Each row is followed by its group and then its class within the group.
[ 0.33 -1.05 -2.54 -2.12  1.18 -1.66  0.83  0.28  1.33 -1.20  1.36 -3.51
  3.86  1.27  0.59  0.40 -0.27 -1.07 -1.55 -0.29 -0.36  1.98  0.58  1.65
 -0.91  0.33  1.07 -0.68  1.92  2.46  0.35 -0.75 -3.22 -2.42  2.26  1.04
 -0.28 -0.02  1.38  3.80 -2.89 -3.83 -0.20 -1.94  0.85 -0.91] => N/U
[ 1.58 -0.88 -1.92 -1.31  1.60 -2.92 -0.13  0.84 -0.08  2.62  1.80 -0.81
  3.36  1.57  0.25 -0.26  1.56 -0.93  0.00 -0.33 -0.09 -0.04  1.23  1.95
  0.17 -1.09  0.86 -0.52  1.31  1.69  1.87 -0.29 -1.42 -2.50  3.27  3.49
 -0.24 -0.09  2.24  1.16 -2.63 -0.65 -1.27 -1.45  0.77  2.84] => N/U
[ 1.62 -2.05  1.45 -2.04  2.69 -0.07  0.59 -1.45 -2.43 -7.25 -0.90 -0.92
 -0.91 -0.40 -0.36  1.20  1.35 -0.34  3.30  2.70  0.41  0.00 -0.35 -1.27
  0.36 -2.02 -0.08  1.44  1.59  2.93  0.44  2.71 -1.18 -0.52 -0.83  1.27
  0.81  1.01  0.56 -0.71 -0.65  1.14 -0.14  0.80 -0.69  2.20] => Z/R
[ 0.26 -0.76 -2.20 -1.85  0.94 -2.80 -0.07  0.83  2.33  1.03  1.32 -2.01
  3.90  1.60  0.96 -0.36  1.22 -0.99 -0.57  0.11 -1.78  0.98  1.29  1.80
  0.34 -0.14  0.53 -0.19  1.28  1.41  0.90  2.25 -1.28 -1.21  4.40  1.25
  0.13 -1.19  2.64  1.46 -2.78 -2.88 -0.91 -1.59  0.33 -0.75] => N/U
[ 0.58 -1.11 -1.15 -2.07  0.85 -1.50 -0.22  0.62  0.37  3.49  0.84 -1.02
  1.54  2.09  0.45  0.27  2.18 -1.63  1.72  0.47 -0.03  0.44  1.02  3.04
  0.26 -0.77  0.85 -0.09  1.19  2.32  0.98  1.53 -1.44 -1.58  2.47  2.20
 -0.36  0.20  1.57  0.93 -2.06 -1.60 -0.94 -0.81  1.37  2.12] => N/M
[ 1.08 -1.09 -3.35 -1.87  1.01 -4.54  0.17 -0.20  1.41  1.56  3.36 -3.07
  5.31  2.14  1.52  1.05  1.69 -2.11 -0.47 -1.20  0.52  1.47 -0.04  3.19
  0.00  0.75  2.98 -1.15  2.03  2.70  1.17 -0.06 -2.27 -2.73  4.22  2.47
 -0.21  1.04  2.41  1.85 -2.61 -4.81 -0.37 -2.05  0.93  5.10] => N/U
[ 1.05 -0.57 -3.04 -1.03  1.74 -2.54  0.11  0.02 -0.08 -0.01  1.92 -1.71
  3.19  1.11  0.18  0.98  1.33 -1.05  0.36 -0.05  0.22  0.44  0.95  1.14
 -0.52 -0.61  0.97 -0.41  1.10  1.75  0.84 -0.43 -1.51 -2.15  1.50  2.19
 -0.64  0.08  0.80  1.77 -1.88 -1.84  0.22 -1.62  0.37  1.21] => N/U
[ 0.28 -1.58 -1.94 -2.22  1.53 -2.68  0.60  0.70  1.95  0.66  2.44 -2.41
  3.85  1.72  0.96  1.15  2.33 -1.96  0.73  0.68 -0.89  0.88  1.17  2.70
 -0.44 -0.23  1.13 -0.66  2.18  2.17  0.47  0.80 -1.06 -4.22  3.40  1.35
 -0.62 -0.24  1.09  0.95 -2.33 -3.92  0.59 -1.85  0.11  1.13] => N/U
[ 1.06 -1.80  2.45 -1.98  3.19 -2.55  0.46 -1.80 -0.85 -7.24  0.48  0.27
 -2.72 -0.58 -0.85  1.81  0.13  1.11  3.70  2.74  1.21 -1.64  1.18 -3.14
 -0.55 -2.15 -1.82  0.45 -0.97  0.85  1.01 -0.73  0.59 -0.61 -3.45  2.49
  1.14 -0.35  0.18 -2.28  0.20  1.29  0.14 -0.17  0.66  2.47] => Z/F
[ 1.43 -0.98  1.94 -1.51  0.11  2.38 -0.64 -1.68 -2.24 -0.94 -0.98 -0.30
 -2.39  1.37 -0.20 -0.10  0.41 -0.02  3.07  1.74  0.03  0.97 -1.58  0.65
 -0.78 -1.39 -0.78  0.64  0.53  2.18 -0.70  2.23 -1.21  1.40 -0.31  1.86
  0.22  1.27  1.14  0.64  0.47  0.90 -1.97  1.93  0.98  1.05] => Z/R
[ 1.16  0.38 -2.86 -0.70  0.94 -0.99 -0.22  1.27 -0.89  4.47  1.06 -1.90
  3.13  1.45  0.36 -0.68  1.40 -1.77  0.61 -1.02 -0.60  0.96 -0.18  3.09
  0.01 -0.14  1.67 -0.12  2.31  1.88 -0.29  1.01 -1.61 -1.33  4.29  2.92
 -3.24  0.32  1.40  2.49 -1.80 -0.42 -1.15 -1.03  1.04  1.01] => N/U
[ 0.56 -0.87 -1.76 -1.29  0.31 -2.66 -0.14 -0.29  1.04  3.71  2.78 -0.45
  2.95  1.81  0.56  0.96  1.42 -1.67  0.25 -1.12  0.34  0.80  0.45  2.71
 -1.12 -0.11  1.61 -1.63  1.08  1.49  0.33 -1.89 -0.56 -1.39  1.43  2.56
 -0.95  1.15  1.26  1.54 -0.96 -3.43 -0.08 -1.34  1.46  2.72] => N/U
[ 0.96  0.00 -0.83 -1.40  1.34 -1.99 -0.30  1.44  0.25  4.86  1.77 -0.17
  0.13  1.27 -0.04 -1.42  1.09 -0.75  0.89  0.21 -0.71 -0.49  1.62  1.75
 -0.92 -1.01  1.25 -0.42  0.69  1.43  0.95 -0.54 -0.26 -1.24  1.51  4.09
 -2.21 -0.18  1.82  1.06 -0.94 -0.44 -0.48 -0.90  1.15 -0.04] => N/M
[ 1.60 -0.14 -2.30 -1.13 -0.91 -3.35 -0.30 -0.58  0.60  1.59  1.65 -0.72
  4.62  1.29  0.72  1.27  0.93 -0.53 -0.43 -0.54 -1.09  1.50 -0.18  0.33
 -0.38 -0.11 -0.83 -0.49  0.58  1.58  0.04  0.16 -1.23 -1.27  4.89  2.46
 -0.56 -0.01  0.87  1.07 -0.38 -3.44 -0.87 -1.19  0.40 -0.88] => N/U
[ 1.04 -0.99  2.34 -1.04  0.79 -0.67 -1.13 -1.85 -0.88 -1.47  0.24  0.72
 -3.41  0.97  0.19  1.28 -0.91  0.55  4.75  1.38 -0.23  0.18 -1.62  1.51
  0.74 -1.13 -0.41 -0.17  0.30  0.05 -0.66  3.04  1.14  2.37 -1.05  1.65
  1.50  1.03  2.07 -1.51  0.50  1.13 -1.98  1.89  0.99  3.85] => Z/R
[ 1.12 -0.74 -1.67 -1.82  1.13 -1.77  0.60  1.56  0.46  2.69  1.63 -0.91
  3.84  0.69  0.22  0.93  1.16 -1.33  0.37 -0.37 -1.02 -0.82  1.80  1.79
 -0.80 -0.04  0.81 -0.28  0.36  1.17  0.01 -0.39 -0.85 -2.35  2.76  3.08
 -1.53 -0.42  1.14  2.27 -2.33  0.09 -0.50 -2.14  1.57 -0.97] => N/M
[ 0.55 -1.01 -1.35 -1.17  1.12 -1.76 -0.56  1.62  0.70  1.83  1.20 -1.13
  1.20  0.46  0.58 -0.28  0.59 -1.39  1.20 -0.03 -0.50 -1.02  0.39  1.45
  0.11 -0.79  1.19 -0.05  1.33  1.31  0.32  1.49 -0.49 -1.35  1.25  1.67
 -0.53 -0.41  1.80 -0.05 -1.63  0.27 -0.57 -1.09  1.10  0.76] => N/M
[ 0.42 -0.07 -1.29 -1.01  0.54  0.00  0.28  0.34 -1.44  1.75 -0.49 -2.21
  1.99  3.45  0.19  0.03  1.00 -1.34 -0.32 -0.28  0.44  1.87  0.49  1.78
  0.38 -0.71  0.41  0.12  1.24  2.27  1.41  1.05 -2.74 -1.86  2.16  0.51
  0.33  0.91 -0.60  1.04 -1.93 -1.90  0.05 -0.12 -0.11  2.30] => N/U
[ 1.55 -0.26 -1.30 -1.28  1.98 -1.42  0.30  1.06 -1.22  2.92  1.05 -0.74
  1.08  0.86 -0.50 -0.02  0.80 -0.64  1.39  0.38 -0.29 -0.83  1.37  0.80
 -0.74 -0.98 -0.05  0.41  0.77  1.48  0.74 -1.32 -1.38 -2.41  1.72  5.62
 -1.51 -0.62  0.89  1.82 -1.60  1.49 -0.73 -0.80  1.64 -0.35] => N/M
[ 1.60 -0.09  0.17 -0.57  1.10 -3.03 -0.25 -0.55 -1.51 -1.62  0.34 -0.66
 -1.21 -0.50 -0.44  0.98 -0.72  0.56  1.83  0.60  0.02 -0.97 -0.90 -0.77
 -0.34 -0.90 -0.37  0.17 -0.48  0.63 -0.81  0.04  0.67  0.03 -1.27  3.51
 -0.19  0.08 -0.29 -0.40  0.60  1.53 -1.52 -0.04  1.58  1.24] => Z/R
[ 1.54 -1.89 -0.87 -2.48  0.20 -1.88 -0.68  0.03  0.82  2.50  1.96  1.49
  4.29  2.09  0.98  0.61  2.43 -1.45 -0.98 -0.58  0.30  0.33  1.00  2.13
  1.04 -1.10  0.48  0.02 -0.55  1.51  1.41 -1.43 -1.18 -2.38  2.41  2.12
  0.83  0.79  2.18  0.57 -2.20 -0.73 -0.52 -1.03  1.16  3.37] => N/M
